Rows and roughly how far along a hidden order each lies, from 0 to 20
[5, 14, 13, 14, 16, 7, 8, 4, 7, -3, -7, -17, -29, -28, -6, -24, -14, -29, -4, -18, -4, -4, -3, 0, 2, 9, 11, 12, 7, 45, 43, 22, 9, 15, 13, 3, 1, -2, -9, -8, -21, -2, -25, -10, -14, -37, -8, -24, -4, -2, -5, 8, 10, 18, 31, 4, 10, 19] : 13
[-2, -9, -20, -15, -9, -13, -32, -5, -37, -3, -8, -1, 17, 0, 7, 29, 14, 28, 14, 34, 6, 26, 3, 1, -4, -5, -20, -17, -6, -71, -18, -20, -3, -11, 1, 6, 7, 16, 13, 31, 31, 4, 22, 6, 9, 4, -5, -32, -9, -55, -12, -29, -46, -3, -31, 0, -1, 8] : 0
[-1, 2, 5, 9, 25, 10, 18, 6, 11, 13, 18, 18, 5, -7, -1, -12, 8, -26, -30, -20, -8, -12, -28, -5, -16, -10, -13, -12, -1, -30, -4, 6, 9, 5, 9, 17, 8, 15, 13, 44, 38, 4, 18, 6, 9, 13, -1, 29, -5, -13, -5, -15, -46, -6, -77, -7, -8, -13] : 19
[-1, -5, -4, -5, -16, -5, -15, -4, -11, -13, -17, -23, -31, -25, -6, -20, -10, -21, -10, -18, -5, -20, -15, -5, -7, -13, -6, -5, -3, 11, -3, 1, 0, 6, 7, 3, 3, 3, 14, 10, 10, 2, 13, 6, 9, 31, 10, 38, 7, 31, 13, 20, 25, 3, 25, 3, 6, 4] : 3
[4, 13, 6, 5, 13, 2, 3, -2, -33, -7, -19, -22, -27, -54, -3, -5, -3, 0, 6, 26, 9, 36, 28, 10, 13, 15, 2, -3, -1, -21, -14, -24, -9, -24, -21, -13, -6, 2, -7, 4, 16, 2, 19, 11, 22, 46, 8, 16, 4, 12, 5, -16, -32, -11, -31, -5, -9, -10] : 9
[1, 2, 2, 2, 1, -2, -3, -2, -14, -3, -11, -19, -23, -33, -3, -10, -5, -11, -4, -1, 0, 6, 5, 3, 5, 10, 9, 8, 5, 16, 24, 15, 5, 13, 9, 2, 2, -1, -4, 0, -10, -1, -9, -4, -6, -28, -8, -30, -4, -18, -15, -10, -14, -5, 1, 1, 2, 3] : 5
[5, 15, 19, 16, 30, 20, 32, 10, 53, 23, 36, 37, 72, 77, 19, 55, 23, 36, 29, 50, 17, 51, 25, 8, 11, 20, 14, 12, 6, 16, 10, 11, 4, -1, -7, 0, -2, -3, -11, -8, -16, -2, -22, -1, -14, -45, -12, -49, -11, -48, -27, -24, -31, -63, -57, -7, -13, -39] : 20
[-5, -13, -21, -12, 1, -8, -3, -2, -20, 4, -1, 7, 5, -62, 2, 1, 10, 6, -7, 19, 7, 36, 17, 9, 10, 26, 10, 8, 8, -7, 38, 22, 12, 10, 5, 6, 5, 9, -11, 6, 17, 0, -2, 1, 1, -8, -4, -9, -5, -13, 1, -24, -45, 12, -43, -3, -7, -4] : 12
[-4, -7, -1, 8, 19, 3, 13, 2, -9, 3, -13, -29, -39, -49, -6, -13, 17, 12, -5, 21, 11, 36, 7, 2, -14, -9, -21, -15, -4, -40, -12, 11, 11, 24, 22, 20, 5, 1, -11, 3, -9, -2, -20, -4, -3, 11, 5, 87, 11, 61, 30, 14, -28, 19, -71, -6, -6, -11] : 17
[2, 0, -1, -1, -9, -13, -20, -4, -9, 3, -1, 8, 21, 20, -1, -4, 15, -1, -20, -19, -4, 0, -18, 0, -7, 2, 7, 10, 5, 4, -2, 4, -3, -18, -30, -1, -4, -4, -8, 13, 20, 4, 10, 6, 7, 0, -1, 17, -5, -16, -13, -3, -22, 21, -20, 1, 8, 10] : 6
[-6, -16, -18, -10, -4, -3, 6, 4, 20, 12, 20, 19, 3, -11, -4, -21, -6, -31, -28, -18, 0, 16, 9, 6, 5, 23, 16, 9, 4, -16, -19, -24, -10, -27, -31, -5, -1, 1, 9, 21, 24, 4, 22, 6, 5, -6, -5, -14, -9, -34, -13, -12, -20, 27, 3, 4, 11, 15] : 6
[10, 23, 26, 18, 35, 22, 35, 9, 31, 13, 20, 22, 14, 16, 0, -9, 0, -17, -15, -20, -9, -33, -29, -7, -13, -22, -25, -19, -10, -88, -86, -31, -13, -27, -26, -7, -5, 0, -1, 5, 12, 2, 14, 9, 16, 39, 14, 77, 12, 60, 53, 31, 40, 79, 39, 5, 12, 23] : 14
[-1, -7, -14, -6, -10, -11, -18, -4, -22, -5, -15, -19, -21, -24, -4, -14, 13, 6, -11, 5, 6, 31, 10, 6, 2, 15, 8, 7, 6, -8, -4, 2, 2, -13, -22, 0, -4, -8, -18, -1, -5, -1, -11, -3, -6, -14, -2, 31, 1, 24, 12, 16, -2, 44, -6, 2, 8, 11] : 3
[-2, -6, -3, 5, 11, 8, 13, 4, 13, 2, -5, -9, -23, -33, -5, -18, -7, -3, 1, 7, 6, 21, 18, 5, 2, -2, -9, -10, -6, -33, -21, -12, -2, 2, 12, 9, 7, 8, 12, 4, 2, -1, -10, -6, -12, -32, -6, -14, 3, 18, 13, 17, 13, 13, 19, 1, -2, -9] : 14
[-5, -9, -7, 4, 29, 15, 27, 7, 7, 5, -6, -16, -30, -70, -7, -15, -8, 0, -1, 29, 13, 55, 30, 11, 7, 11, -16, -17, -6, -80, -41, -19, 1, 2, 20, 16, 11, 24, 11, 10, 12, -2, -13, -11, -10, -43, -8, -25, 0, 39, 40, 14, 20, 65, 14, 1, -1, -5] : 18
[-11, -18, -22, -18, -9, -5, 12, 4, 22, 18, 48, 53, 70, 24, 5, 9, -18, -33, -27, -36, -26, -51, -15, -1, 9, 24, 24, 26, 16, 92, 100, 23, 8, -5, -11, -17, -10, -27, -30, -47, -36, -3, 2, 6, 27, 54, 18, 31, 11, 46, 20, -17, -21, -33, -17, -6, -17, -21] : 3
[-3, -9, -17, -8, 23, 2, 24, 3, -9, 8, 8, 18, 12, -49, 2, -1, -8, -23, -1, 6, 1, 16, 5, 7, 10, 31, 8, 8, 9, -13, 35, 8, 7, -11, -18, -9, -4, 3, -27, -7, 5, -1, 3, 4, 18, -10, 4, 24, 5, 27, 27, -9, -33, 29, -11, -2, -6, -1] : 14
[2, 5, -2, 1, -4, -4, -7, -3, -19, -6, -11, -11, -6, -3, 0, 3, 12, 21, 8, 15, 4, 6, -2, -2, -5, -8, -14, -18, -5, -14, 7, 2, 2, 7, 17, 7, 5, 6, 7, 4, -3, -1, -5, -6, -6, -25, -5, -23, -2, 1, 8, 5, 16, 21, 27, 2, 4, 3] : 8
